[-23   5  26  99 -35  10   6 -18  -1   3  17  -9   4 -12 -87 -63 -53  79
  67 -18   4  -5  45  61 -24  15 -20  18 -20 -40  13   9 -18 -20  10   4
 -27 -34] : F
[-27  11  14  94 -45  10  14 -39  11  12  34   6  -3 -22 -94 -55 -81  69
  56 -17  -1 -15  60  46 -30  23 -18  17 -28   0  -2  15 -17 -12  11  16
 -20 -42] : S
[-32   7  18  90 -31  -1   8 -25   5  -3  25   7   4 -14 -78 -40 -71  66
  49 -19 -12 -12  46  50 -36  27 -26  25 -19 -21 -20  12  -4 -16   9   7
 -25 -31] : Z
[-49 -13 -38  55 -36  -3 -20 -25  17  44 -21  22  21   1  -9 -37 -61   1
  -6 -36  -1  77  24  30 -49  34  54  19  -3  -5  -2  33  52  18  41  -9
  18  20] : M
[-27  10  11  77 -26  17   9 -39  16  23  25  17  13 -24 -81 -38 -78  54
  60 -10 -11 -11  39  34 -28  25 -16  27 -39  -9   1  27 -26 -22  10   8
 -23 -41] : M
[-33  13 -40  69 -58  -5   4 -15  32  26 -43   0  22   4 -25 -63 -69  10
   0 -52  -2  53  26  48 -52  17  45  24   4 -27   2  21  63  21  27 -10
  29  20] : S
[-57   3 -47  73 -46 -16 -29 -15  20  46 -30  10  20   5 -15 -40 -62   0
   3 -34   9  56  33  35 -46  34  49   0  -6   8 -13  35  51  20  39   6
  23  17] : S
[-43   3 -23  50 -34   8 -11 -32  26  40 -32  20  37   3  -6 -43 -87   4
   4 -25  15  72   2  23 -48  25  46  49 -11 -13 -20  29  63   3  20  -5
  37  14] : M
[-50   4  -7  77 -23  22  14 -43  13  22  21  11  15 -19 -84 -31 -84  35
  29  12  14   7  50  32 -34  34 -17  50 -24  -6 -13  14  15 -28   0   4
   7 -52] : E
[-58  -9 -45  82 -39 -36 -23  16  31  41 -28   1  13  15 -22 -30 -53   0
  -7 -43  23  73  31  34 -46  38  65  10  18 -28 -10  35  43  26  41  -8
  24  24] : C
[-66  15 -19  59 -47  -2 -20 -22  27  45 -28  30  28   8  -5 -47 -59  13
  -4 -23  34  59   3  29 -46  27  32  41  -6 -31 -24  30  57  13   8   3
  18  10] : Y
[-45  10   7 106 -24  13  -5 -43   9  10  40  14   5 -34 -90 -46 -79  61
  58 -18  29 -38  36  35 -24  18 -32  34 -36  19 -30  18   0 -21  17  24
 -20 -33] : W
[-70 -12 -49  71 -43  -9 -17   3  15  33 -32   0  17   3 -22 -45 -33   7
  -9 -18   1  78  24  38 -53  28  64  29  -1  -4 -13  16  53  25  39  -3
  -3   7] : V
[-36   8 -18  72 -49  -3 -17 -12  35  41 -38  12  20   4  -9 -50 -80   5
   4 -31  25  55  17  32 -53  29  38  31 -14 -16 -18  36  51  16  16   7
  18  21] : S
[-33  18   8  79 -23  20  -6 -42  -1  21  21  25  11 -38 -73 -50 -83  47
  67  -9   3 -16  38  27 -20  20 -26  28 -44  22  -6  24 -30 -22  13  20
 -15 -30] : M
[-96 -25 -46  56 -81  -3  21 -32  11  48 -14  23   1  -8 -20 -30 -58  24
 -12 -45  -6  78  -2  60 -51  12  34  27  13   0 -35  30  71  18  16 -11
  28   0] : Q
[-49  25   5  90 -15  15  -7 -48  -5  17  27  31  27 -30 -77 -48 -90  31
  51  17  27 -13  38  14 -22  26 -41  39 -37  18 -36  18   5 -27  12  28
   4 -34] : E
[-77 -18 -46  64 -38 -25 -19 -11  32  32 -13  13  32  16 -17 -26 -52  11
 -11 -38  28  55  15  33 -43  29  47  34  -7 -11 -14  27  81  17  49  -5
  17  15] : W
[-24  24  10 110 -26  12 -17 -19 -13  25  10   3   9 -26 -78 -63 -56  61
  78  -2  16 -15  35  41 -14  17 -30   8 -28  -8  -8  16 -31 -29  10  23
 -16 -22] : F
[-51   2  -6  84 -25   6   1 -40  -3  26  20   0   6 -22 -81 -38 -78  42
  19  -9  11   7  59  36 -32  31  -6  25  -8   9 -10  -2  14 -13  27   3
  18 -44] : Z
[-63  11 -17  66 -51  -3 -10   9  14  36 -36  18  37  -2 -17 -61 -60  22
   1 -21  25  71   6  24 -50  25  57  64 -11 -15 -21  12  54   7  15   8
  14  10] : V
[-15   7  15  95 -29  10  -1 -19  -1   4  22  -2  22 -16 -90 -61 -44  60
  71 -20  10 -16  47  60 -25  26 -15  18 -19 -33   8  13  -4 -34  10   8
 -27 -39] : F
[-37   8 -43  65 -60  -2  19 -28  32  23 -33   0  29  -2 -33 -66 -56  18
  -8 -57   4  45  35  53 -64  23  46  35  10 -30   4  19  69  26  27 -15
  25   9] : S
[-32   7 -33  60 -49 -15  -1  -5  12  17 -40   7  30   0 -11 -59 -60  -2
  -8 -62   2  54  25  46 -55  25  43  42  21 -34 -11  10  73  11  29 -18
  37  27] : Z
[-38  22   8  91 -39  10  -9 -35  11  19  23  15  -8 -28 -75 -53 -65  63
  52  -5   1 -20  28  45 -20  14 -36  16 -37  -7 -19  19 -26  -4   8   9
 -27 -34] : Y
[-47   4 -15  74 -39  24  16 -36  23  40  22   5  10 -31 -87 -26 -83  36
  44 -12  11   2  45  44 -34  40  -7  42 -13  -4 -17   5  38 -23   5   1
  18 -60] : Q
[-48  -9 -47  64 -47 -17 -26 -14  23  49 -28   3  19   6 -12 -38 -64   2
  -2 -36   5  55  33  41 -50  41  49   4  -7   7  -3  39  49  33  46  -4
  14  15] : S
[-42 -13 -40  70 -29  -5 -22 -17  10  29 -30  -2  33   9 -22 -47 -44  18
   5 -37  27  65  15  50 -44  36  50  20  16 -26   6  32  79  16  42 -14
  20  14] : F
[-72 -17 -49  42 -59  -2  16 -53  12  37 -21  27  27  -6 -20 -38 -60  20
 -12 -39  -5  65  -2  55 -63  14  53  38   1   7 -18  37  58  13  18 -13
  25   3] : M
[-40  14 -14  73 -55   1 -11 -21  24  48 -37  12  22   0 -10 -62 -91  18
   2 -32  25  62  13  28 -49  23  35  30  -8  -6 -23  28  51  17  14  11
  29  24] : S
[-33   9 -19  77 -49  -3 -19 -10  35  51 -36  12  27   4 -12 -51 -76  -4
   4 -29  23  56  20  22 -47  32  37  21 -12 -19 -19  34  47   6  16  12
  20  21] : S
[-50  -8   2  67 -26   8 -21 -21  19  22 -32  37   8  -3 -13 -38 -77  18
   5 -40  39  63  -2  34 -42  28  43  35   3 -37   3  27  81  14  19  14
  22   8] : P
[-86 -30 -39  67 -62 -11  17 -42  21  32  -5  12  22   6 -32 -38 -61  31
 -30 -41   9  62 -17  55 -52  -2  39  30   4   2 -36  34  76  17  19  -5
  16   6] : W
[-56 -14  -6  60 -41  15  13 -32  17  36  27   4  15 -22 -83 -29 -82  30
  34  -9   6  16  45  38 -20  35 -12  30 -17   9  -9   1  36 -18  17   6
  16 -58] : Q
[-78 -17 -30  71 -49   6  -6 -42  -2  31 -27  37  -6  -9 -21 -30 -53  23
 -12 -54   6  68  -5  63 -53  12  59  17  18 -17  -5  39  75  16   8   4
  24  -3] : P
[-43  24   7  94 -17  17  -9 -44  -5  17  30  30  15 -32 -73 -47 -87  35
  53  16  19 -15  41  18 -27  28 -42  43 -42  12 -39  20  -6 -24  10  22
  -3 -34] : E
[-71 -12 -45  62 -39 -23 -20  13  15  51 -22   9  35  14 -12 -40 -60  -6
  -6 -29  19  76  22  34 -43  42  57  36   7 -15  -7  34  41  15  31  -7
  28   7] : C
[-45  26  11  99 -25  15  -7 -28  -8  19  19  25  11 -36 -71 -49 -77  46
  66   7  10 -19  41  20 -21  22 -48  35 -43   6 -26  22 -27 -25   3  24
 -20 -26] : E
[-50   2 -15  68 -32  -4 -15 -11  13  46 -36  15  30   8  -6 -40 -87  11
  -8 -16  32  74   7  18 -48  36  33  40   9 -20 -25  13  68   9  22   3
  34  23] : Z
[-30   3  24  89 -31  -1  11 -32  -7  -9  32   2   8 -21 -84 -49 -68  70
  50 -21  -8 -18  51  51 -35  22 -29  26 -19 -14 -16   5  -5  -9  16   7
 -22 -38] : Z
[-59   9 -22  86 -33  15   6 -30   5  26  20   2   0 -29 -90 -46 -67  59
  32  19  10  18  41  34 -35  24  14  47 -25  25 -26   0   1 -15  14  12
   0 -53] : V
[ -26    5   -9   90  -18   18    5  -45    6   21   20   -5   15  -13
 -103  -48  -68   50   42    0   20    2   45   50  -26   29   -4   19
   -6  -12    8    7   16  -28   18    6    9  -50] : F
[-53  31  -1  90 -14  13  -8 -48 -18   8  23  22  18 -34 -68 -50 -69  48
  32  11  19  -9  41  28 -31  21 -26  21 -24  29 -39   0   3  -8  20  21
  13 -29] : Z
[-37  15  16  91 -26   6  -7 -26  -7  17  15  11   1 -35 -70 -51 -81  47
  52 -21  16 -23  49  34 -23  25 -37  27 -26  12 -14  15 -23 -17  16  18
  -9 -27] : Z
[-45  -1  -5  67 -21   8   3 -34  -6  29  18  -2  20 -21 -75 -31 -75  35
  24  -1  20   6  61  39 -37  42  -2  45 -11   6  -5  -5  20 -25   9   7
  14 -54] : Z
[-33  19  -6  76 -18  24 -11 -56  -2  13  31  32  16 -44 -67 -55 -81  39
  51   5  13  -8  37  28 -31  20 -18  39 -47  36 -30  16  -9 -19  22  17
   5 -33] : M
[-35  17  17  98 -22  12 -23 -24   2   8  10  29 -14 -43 -72 -44 -68  58
  71 -21   8 -30  31  47 -14  20 -28   5 -38  -3  -2  20 -16 -15  13  30
 -25 -29] : P
[-65 -15 -54  65 -41 -32 -19  18  19  43 -14  21  24  10 -13 -34 -52   3
 -15 -29  13  71  15  35 -43  41  48  33   1 -23  -3  38  36  20  43 -12
  18  13] : C
[-51   4 -14  85 -40  10   9 -28   8  17  16  -2   4 -29 -93 -49 -68  53
  27  -5   9  16  40  38 -31  23  15  48 -18  14 -16   0  15 -22  11  11
   1 -48] : V
[-54  21   1  90 -34   7 -13 -43  12  17  28  23  -1 -25 -76 -51 -57  62
  49  -4  12 -18  35  36 -24  20 -33  12 -32   4 -26  23 -20  -1  10  19
 -25 -33] : Y
[-73 -17 -49  75 -34  -8 -14 -27  31  48 -13   1  14   7 -30 -25 -62   7
 -17 -41  26  53  23  44 -46  31  48  20   6  -3 -13  29  81  18  45  -6
  12   8] : W
[-47   3  -9  45 -34  11 -12 -23  26  43 -37  27  36   2   3 -48 -89   0
   5 -19  29  75   3  17 -48  25  43  62 -19 -17 -12  29  51   3  14   2
  33  14] : M
[-51   4 -34  56 -55  -6   5 -34  28   8 -30  15  27   8 -21 -67 -40   4
  -8 -46  14  54  10  47 -51  11  34  39  14 -46 -10  11  79  23  23 -12
  19  15] : Y
[-54  13  -6  71 -37   1 -14  -6  20  40 -40  29  35   4  -3 -49 -84   4
   8 -16  28  63   2   5 -42  24  15  58 -14 -32 -24  32  49   4   9   5
  29  26] : E
[-52  14  20  95 -38  23   5 -31   5  18  31  21  -5 -34 -82 -47 -85  63
  69 -16   7  -9  40  34 -22  21 -39  23 -28   3 -29  11  -1  -8   9  21
 -10 -37] : Q
[-47  18   9  80 -45   1   1 -35  10   3  29  23   1 -14 -78 -50 -58  73
  59 -19   0 -18  36  52 -27  22 -26  24 -26 -18 -12  18 -10  -8   5  10
 -35 -34] : Y
[-28  24  12 105 -11  17 -14 -26 -10  16  18  12   6 -23 -81 -52 -67  65
  70   7  32 -14  35  43 -19  20 -29  21 -31 -12  -2  20 -16 -24  15  24
 -19 -36] : F
[-50  -2 -30  58 -43  -4   2 -10  20  22 -40   0  36   9 -19 -53 -64   1
 -18 -47   5  70  26  43 -55  24  46  37  21 -31  -7  10  77  11  26 -19
  40  14] : Z
[-54   1 -14  69 -55  17 -12  -6  37  43 -34  16  18  -5 -12 -44 -87  -3
  14 -38  16  76   4  32 -43  26  29  37   0 -17 -42  25  76   3   7  -2
  36  18] : Q
[-52  21 -11 102 -19   6   3 -31   0   4  43  29  17 -32 -89 -51 -56  48
  38   9  27  -9  44  29 -33  28 -15  36 -22   6 -32  13 -17 -14  12  20
   3 -40] : C
[-61 -28 -45  65 -58  -7   6 -35  -1  32 -23   4  29   3 -20 -51 -26  16
 -12 -38  14  73  -8  64 -52   8  49  23  20 -21 -15  44  65   3  15 -11
  23   4] : F
[-20  -3  19  76 -35  13   6 -25  15   3  29  18  -1 -20 -77 -38 -71  60
  67 -22 -23  -6  46  51 -31  26 -11  31 -40 -20   7  22 -29 -27   7   0
 -39 -35] : M
[-53   9 -16  68 -33  -1 -17  -8  10  45 -41  14  26   5   0 -44 -83   5
 -11 -23  27  74  12  20 -47  29  32  44   7 -21 -24  17  63   8  20   2
  38  22] : Z
[-29  18  16 114 -41  14  -3 -11  -7  20  18   2  -9 -45 -85 -67 -64  67
  57  -3  -7 -11  26  31 -20   9 -22  30 -39  10 -25   8 -34 -16   9  23
 -37 -30] : V
[-45   8 -43  57 -54  -8  -4 -17  34   9 -35  16  26   6 -14 -62 -33  17
  -8 -46   6  58   6  45 -54  14  41  32  11 -46 -10  19  71  35  26 -23
  19  25] : Y
[-43  24  -3  96 -24   3  -2 -25  -8   5  41  29  16 -32 -82 -62 -75  42
  47   1  31 -10  44  31 -25  30 -20  49 -25  11 -30   6 -15 -22  16  24
   6 -36] : C
[-84 -20 -45  63 -60 -17  11 -32 -11  51 -17  13  14   4 -14 -29 -54  29
 -35 -30 -13  82  -2  48 -53  13  39  16  22  -4 -27  29  58  17  22  -9
  26   6] : Z
[-48  -5  -9  70 -40  23  17 -39  25  34  25   4  14 -25 -92 -32 -74  40
  38 -14   2   5  56  43 -40  42  -7  36 -12  -1 -13  -2  30 -14   5   2
  11 -60] : Q
[-27  28   1 105 -16  21  -7 -54 -18   0  29  11  15 -31 -86 -65 -56  65
  56   3  26 -15  31  46 -21  19 -25  17 -19   5 -25   6   8 -23  19  20
   4 -32] : F
[-36  17  21 104 -22  22 -12 -35  -8  13  18  30 -22 -48 -80 -45 -71  63
  64 -21  11 -26  31  43 -11  13 -30  11 -29  -6   5  16 -15 -18  10  28
 -17 -39] : P
[-83 -19 -38  53 -54   3   3 -30  -3  36 -22  36  -3 -12 -18 -34 -48  25
 -15 -48  -5  66   1  70 -41  12  45  15   9 -10  10  36  58  11  14   1
   8  -9] : P
[-53   3   0  78 -16  17  -4 -48   2  29  23  29  -7 -29 -81 -25 -74  48
  31 -12  22  -1  41  38 -21  33   1  26 -18 -11  12  14  21 -20  15  22
  12 -63] : P
[-75  -1 -32  77 -41  -6 -20 -14  13  44 -39  16  16   3  -9 -35 -58   1
   3 -36  18  60  32  26 -48  36  27  33   1 -20 -11  32  52  12  25  -2
  13  25] : E
[-51  19   7  91 -20  15  -3 -45  -3   5  33  32  22 -29 -79 -52 -79  40
  48  14  22  -8  45  17 -27  24 -38  39 -36  12 -39  14   0 -25  11  24
  -2 -33] : E
[-49  -2 -37  85 -27   0 -25 -16   7  35 -38  -6  28   8 -26 -51 -40  18
   6 -23  33  73  18  44 -44  25  49   6  18 -24  -3  21  69  16  36  -4
  26  19] : F
[-66   1 -27  80 -36 -12  -5  -4  29  38 -21  23  17   8 -24 -41 -85  24
  -5 -18  49  72   6  19 -46  33  39  57   9 -26 -26  30  48   9  17   6
  36  15] : C
[-24   2 -40  66 -61   5   7 -13  30  20 -35   7  25  -7 -23 -72 -57  10
   0 -60   4  51  33  48 -61  28  50  34   9 -19   9  23  60  23  22 -17
  23  24] : S
[-47  18   4  92 -27  30  -7 -35   6  27  32  16   6 -36 -78 -42 -85  33
  57  -6   6   0  40  35 -22  25 -27  23 -30  13 -42  15  19 -15  13  16
   7 -48] : Q
